Below is a small trained network, with its code and all its weights. Each question gives an input and a target symbol and asks what happens when units are switched off, that is, made to give their printed mean instead of their output.

import numpy as np


def w(rows, s, z=0):
    codes = np.array(rows[::2]) - 128.0
    scale = np.full(codes.shape[1], s)
    scale[-1] = z or s
    return codes * scale


def norm(h):
    return h / np.sqrt((h * h).mean(-1, keepdims=True) + 1e-5)


def f(y):
    return np.maximum(y, 0)


def softmax(a):
    e = np.exp(a - a.max(-1, keepdims=True))
    return e / e.sum(-1, keepdims=True)


def log_softmax(a):
    a = a - a.max(-1, keepdims=True)
    return a - np.log(np.exp(a).sum(-1, keepdims=True))


def net(x, mask):
    ids = ['αβγδεζηθπστφψω'.index(c) for c in x.split()]
    T = len(ids)
    res = E[ids] + P[:T]
    u = 0
    for l in range(2):
        r = norm(res)
        for j in range(2):
            rows = slice(4 * j, 4 * j + 4)
            q, k, v = (r @ M[l][rows].T for M in (Q, K, V))
            z = softmax(np.where(np.tri(T) > 0, q @ k.T / 4**0.5, -1e9)) @ v
            o = O[l][rows]
            res = res + np.where(mask[u + j], z, o[:, -1]) @ o[:, :-1]
        u += 2
        y = f(norm(res) @ A[l][:, :-1].T + A[l][:, -1])
        res = res + np.where(mask[u : u + 16], y, B[l][:, -1]) @ B[l][:, :-1]
        u += 16
    return log_softmax(norm(res)[-1] @ U[:, :-1].T + U[:, -1])


Q, K, V, O, A, B = {}, {}, {}, {}, {}, {}
E = w([
[23,151,183,132,84,119],'α',
[64,105,113,142,145,124],'β',
[53,174,140,130,143,172],'γ',
[94,72,126,131,30,113],'δ',
[86,144,165,138,53,154],'ε',
[96,83,139,208,80,97],'ζ',
[107,106,78,161,94,119],'η',
[68,137,102,121,77,157],'θ',
[88,147,187,205,102,118],'π',
[140,146,95,183,75,113],'σ',
[203,131,56,85,189,157],'τ',
[183,172,252,141,159,107],'φ',
[163,73,135,67,72,175],'ψ',
[151,205,92,180,188,102],'ω',
],0.0013)
P = w([
[112,171,12,27,61,67],'0',
[166,127,139,166,156,228],'1',
[42,129,93,128,91,46],'2',
[144,125,158,185,150,225],'3',
[32,94,139,137,124,56],'4',
[141,123,159,189,154,226],'5',
[25,63,170,156,141,57],'6',
[145,119,160,186,154,231],'7',
[2,40,208,159,153,55],'8',
],0.00062)
Q[0] = w([
[52,194,146,229,81,120],'L0H0',
[51,2,142,66,37,143],'L0H0',
[50,80,141,130,57,125],'L0H0',
[224,64,130,40,113,168],'L0H0',
[153,141,190,142,175,87],'L0H1',
[124,95,134,85,169,81],'L0H1',
[128,151,84,152,74,176],'L0H1',
[89,107,73,100,137,126],'L0H1',
],0.0052)
K[0] = w([
[78,145,156,209,120,121],'L0H0',
[105,2,162,97,78,171],'L0H0',
[85,67,154,149,97,150],'L0H0',
[187,102,143,50,113,134],'L0H0',
[165,205,154,125,143,105],'L0H1',
[168,143,125,69,163,104],'L0H1',
[91,86,116,166,105,157],'L0H1',
[106,85,78,101,148,133],'L0H1',
],0.0053)
V[0] = w([
[214,145,74,67,141,179],'L0H0',
[123,127,125,123,132,125],'L0H0',
[249,186,51,84,184,206],'L0H0',
[100,104,139,73,136,87],'L0H0',
[163,135,187,71,144,106],'L0H1',
[141,196,130,198,118,151],'L0H1',
[185,163,34,154,169,243],'L0H1',
[110,157,195,147,126,36],'L0H1',
],0.0012)
O[0] = w([
[58,100,217,222,124,169,43],'L0H0',
[126,132,117,133,128,132,128],'L0H0',
[40,49,248,255,216,207,46],'L0H0',
[84,179,129,153,90,79,71],'L0H0',
[116,117,182,150,176,23,2],'L0H1',
[183,133,98,58,177,140,218],'L0H1',
[69,230,34,91,11,92,216],'L0H1',
[162,88,165,116,252,134,90],'L0H1',
],0.00097,0.00033)
A[0] = w([
[112,168,139,160,141,155,13],'L0N0',
[145,119,121,200,134,138,102],'L0N1',
[143,233,186,138,109,156,110],'L0N2',
[42,156,151,61,119,95,30],'L0N3',
[212,99,123,120,121,182,153],'L0N4',
[114,186,43,169,104,109,81],'L0N5',
[93,129,165,129,111,5,153],'L0N6',
[200,145,167,111,127,157,9],'L0N7',
[153,178,183,100,112,169,88],'L0N8',
[184,105,124,78,118,157,125],'L0N9',
[157,161,92,16,150,96,86],'L0N10',
[91,112,157,180,128,154,125],'L0N11',
[77,119,170,149,127,126,81],'L0N12',
[153,85,108,75,39,96,97],'L0N13',
[183,133,78,7,146,98,62],'L0N14',
[73,151,71,97,183,112,142],'L0N15',
],0.002,0.0012)
B[0] = w([
[113,102,54,179,156,99,139],'L0N0',
[176,101,117,82,114,101,173],'L0N1',
[79,173,62,169,91,81,207],'L0N2',
[158,59,102,89,154,51,178],'L0N3',
[70,139,127,131,49,115,204],'L0N4',
[190,108,190,54,136,148,215],'L0N5',
[174,102,85,25,139,184,249],'L0N6',
[3,109,190,144,125,85,140],'L0N7',
[36,136,144,154,77,100,165],'L0N8',
[97,146,119,151,67,124,163],'L0N9',
[143,136,21,102,49,63,158],'L0N10',
[153,115,95,83,121,100,186],'L0N11',
[164,113,73,113,129,106,156],'L0N12',
[39,131,144,228,206,164,213],'L0N13',
[115,201,45,129,16,72,155],'L0N14',
[100,85,182,188,94,117,232],'L0N15',
],0.0018,0.0011)
Q[1] = w([
[126,124,88,168,70,162],'L1H0',
[116,133,105,107,140,106],'L1H0',
[142,106,150,143,145,130],'L1H0',
[121,122,147,90,170,90],'L1H0',
[154,164,233,74,156,25],'L1H1',
[186,173,18,148,247,84],'L1H1',
[127,137,3,182,135,198],'L1H1',
[115,171,88,169,101,174],'L1H1',
],0.005)
K[1] = w([
[76,95,78,141,123,140],'L1H0',
[148,155,96,125,126,115],'L1H0',
[123,136,178,140,150,131],'L1H0',
[177,176,152,121,137,109],'L1H0',
[121,179,226,154,163,72],'L1H1',
[197,172,46,128,211,121],'L1H1',
[156,120,3,104,120,170],'L1H1',
[103,132,67,119,96,132],'L1H1',
],0.0059)
V[1] = w([
[111,112,157,126,120,146],'L1H0',
[158,39,151,3,191,39],'L1H0',
[109,148,171,180,72,135],'L1H0',
[94,158,111,231,126,174],'L1H0',
[192,16,213,54,179,79],'L1H1',
[136,152,79,224,173,113],'L1H1',
[111,211,14,254,39,201],'L1H1',
[114,121,128,119,132,129],'L1H1',
],0.00099)
O[1] = w([
[136,131,109,126,156,144,118],'L1H0',
[153,93,235,166,201,171,65],'L1H0',
[122,136,77,151,122,172,143],'L1H0',
[160,157,103,91,95,124,149],'L1H0',
[72,159,48,111,35,160,19],'L1H1',
[133,190,197,98,125,89,122],'L1H1',
[162,90,248,119,255,123,254],'L1H1',
[137,130,122,134,137,126,131],'L1H1',
],0.0011,0.00084)
A[1] = w([
[112,78,134,128,115,157,111],'L1N0',
[105,90,88,111,96,168,91],'L1N1',
[111,127,156,63,84,127,153],'L1N2',
[156,176,186,100,68,163,122],'L1N3',
[163,99,103,131,61,152,27],'L1N4',
[191,144,160,42,154,96,179],'L1N5',
[107,193,108,154,117,163,38],'L1N6',
[94,130,2,33,75,37,22],'L1N7',
[141,150,174,107,189,197,8],'L1N8',
[127,93,91,73,89,165,1],'L1N9',
[72,170,93,160,78,96,48],'L1N10',
[99,161,146,199,137,129,73],'L1N11',
[107,185,111,136,130,78,43],'L1N12',
[164,132,77,180,161,116,207],'L1N13',
[65,96,178,51,116,88,8],'L1N14',
[97,73,201,94,188,97,129],'L1N15',
],0.0021,0.00066)
B[1] = w([
[136,122,156,88,169,95,164],'L1N0',
[147,154,157,113,185,75,176],'L1N1',
[159,125,58,93,159,135,178],'L1N2',
[86,217,70,66,97,79,155],'L1N3',
[139,181,215,84,167,127,153],'L1N4',
[57,21,132,210,135,244,162],'L1N5',
[135,125,142,145,223,136,143],'L1N6',
[52,118,40,17,81,8,255],'L1N7',
[167,61,26,102,38,136,147],'L1N8',
[118,183,167,136,217,96,158],'L1N9',
[225,83,88,157,119,195,170],'L1N10',
[130,94,44,155,140,60,154],'L1N11',
[132,55,116,89,79,153,155],'L1N12',
[146,131,153,48,73,109,175],'L1N13',
[194,102,62,129,193,72,184],'L1N14',
[44,82,163,126,216,105,174],'L1N15',
],0.0016,0.002)
U = w([
[96,109,36,56,76,55,253],'α',
[62,48,161,111,246,106,181],'β',
[40,176,51,223,186,214,22],'γ',
[64,39,150,232,44,171,40],'δ',
[82,206,84,187,31,182,104],'ε',
[226,54,228,144,58,88,36],'ζ',
[213,184,228,51,201,134,31],'η',
[90,250,121,62,186,207,10],'θ',
[201,99,73,242,58,94,30],'π',
[223,223,159,101,43,134,109],'σ',
[230,66,73,106,139,254,147],'τ',
[70,223,226,209,116,58,148],'φ',
[56,132,226,65,43,222,72],'ψ',
[229,201,85,208,231,96,80],'ω',
],0.0091,0.0026)

Each question gives the input, a string of symbols that net reads in full, and the target symbol t.
The units are the heads (4 rows each of Q, K, V and O) and the neurons (one row each of A and B). Each row of codes is followed by its name. A weight is (code - 128) times the scale printed after its matrix; where a second scale follows, it is the last column's (O, A, B and U).
mask holds one flag per unit, layer by layer, with each layer's heads first. A switched-off unit (its flag False) gives its mean, the last column of its rows in O or B, instead of its output. The means were averaged over made-up inputs and are rounded, as every weight is.
A unit's drop is (log p(t) with every unit on - log p(t) with that unit switched off) / (log p(t) with every unit on - log p(t) with every unit switched off).
The circuit of an input: a set's keep is (log p(t) with only the set's units on - log p(t) with every unit switched off) / (log p(t) with every unit on - log p(t) with every unit switched off). Starting from the 12 units with the biggest drops (on a tie, the unit counted first), units are removed one at a time, each time the one whose removal leaves the highest keep (on an exact tie, the one counted first), for as long as the keep stays at least 0.8.
circuit, biggest first: the units of the circuit, biggest drop first
most important unit: the unit with the biggest drop
top k neurons: the k neurons with the biggest drops, biggest first
k most important neurons of layer l: the k neurons of layer l with the biggest drops, biggest first
heads that matter: for each layer, one digit per head in row order, 1 if its drop is at least 0.15 and else 0, layers parted by /
drop of u: that unit's drop, to one decimal
input φ σ ψ σ φ ζ, target ζ: most important unit : L1N7
input β θ ζ β ω φ π, target α: heads that matter : 10 / 01
input η ε β η ψ δ φ, target α: heads that matter : 10 / 01
input φ σ φ σ σ, target β: heads that matter : 11 / 10
input τ ω τ τ φ φ ω α, target α: heads that matter : 00 / 00
input γ θ ω β ζ γ ε σ, target σ: heads that matter : 00 / 00
input δ β θ π φ β β ψ ω, target α: heads that matter : 10 / 01
input π σ δ ω δ ζ ε ε δ, target β: circuit, biggest first : (L0N13; L0H1; L1N15)
input φ ω ζ ψ φ, target β: top 3 neurons : (L1N5; L1N7; L0N6)
input ψ θ ψ, target β: heads that matter : 11 / 01
input α ψ τ η ψ π φ, target α: 3 most important neurons of layer 0 : (L0N6; L0N2; L0N13)
input γ ω θ δ ζ δ, target δ: top 3 neurons : (L0N13; L1N7; L0N6)
input ω ψ γ γ ω, target β: heads that matter : 10 / 00
input ω ω ω, target β: heads that matter : 10 / 01
input η φ φ ζ γ η σ τ η, target β: most important unit : L0N13
input β ω φ τ π, target α: heads that matter : 00 / 01
input ζ α π ψ σ θ β π, target π: top 2 neurons : (L1N7; L1N10)
input σ τ π γ ω γ ω ω σ, target β: top 2 neurons : (L0N5; L0N13)
input ω φ η η φ ε, target ε: top 3 neurons : (L1N7; L0N2; L0N6)
input φ δ τ θ η ζ τ, target β: top neuron : (L1N7)
input τ θ τ δ, target δ: 3 most important neurons of layer 0 : (L0N13; L0N6; L0N5)
input π β τ ψ α α ψ, target β: top 2 neurons : (L0N13; L1N7)
input ψ α σ ψ, target ψ: 2 most important neurons of layer 1 : (L1N7; L1N3)
input ω ω τ τ τ, target β: drop of L0H0 : 2.4
input φ β η ψ φ, target β: drop of L1N7 : 0.3
input φ η ζ τ τ ω π θ, target θ: drop of L0N5 : 0.0
input β α ω α, target α: most important unit : L0H0
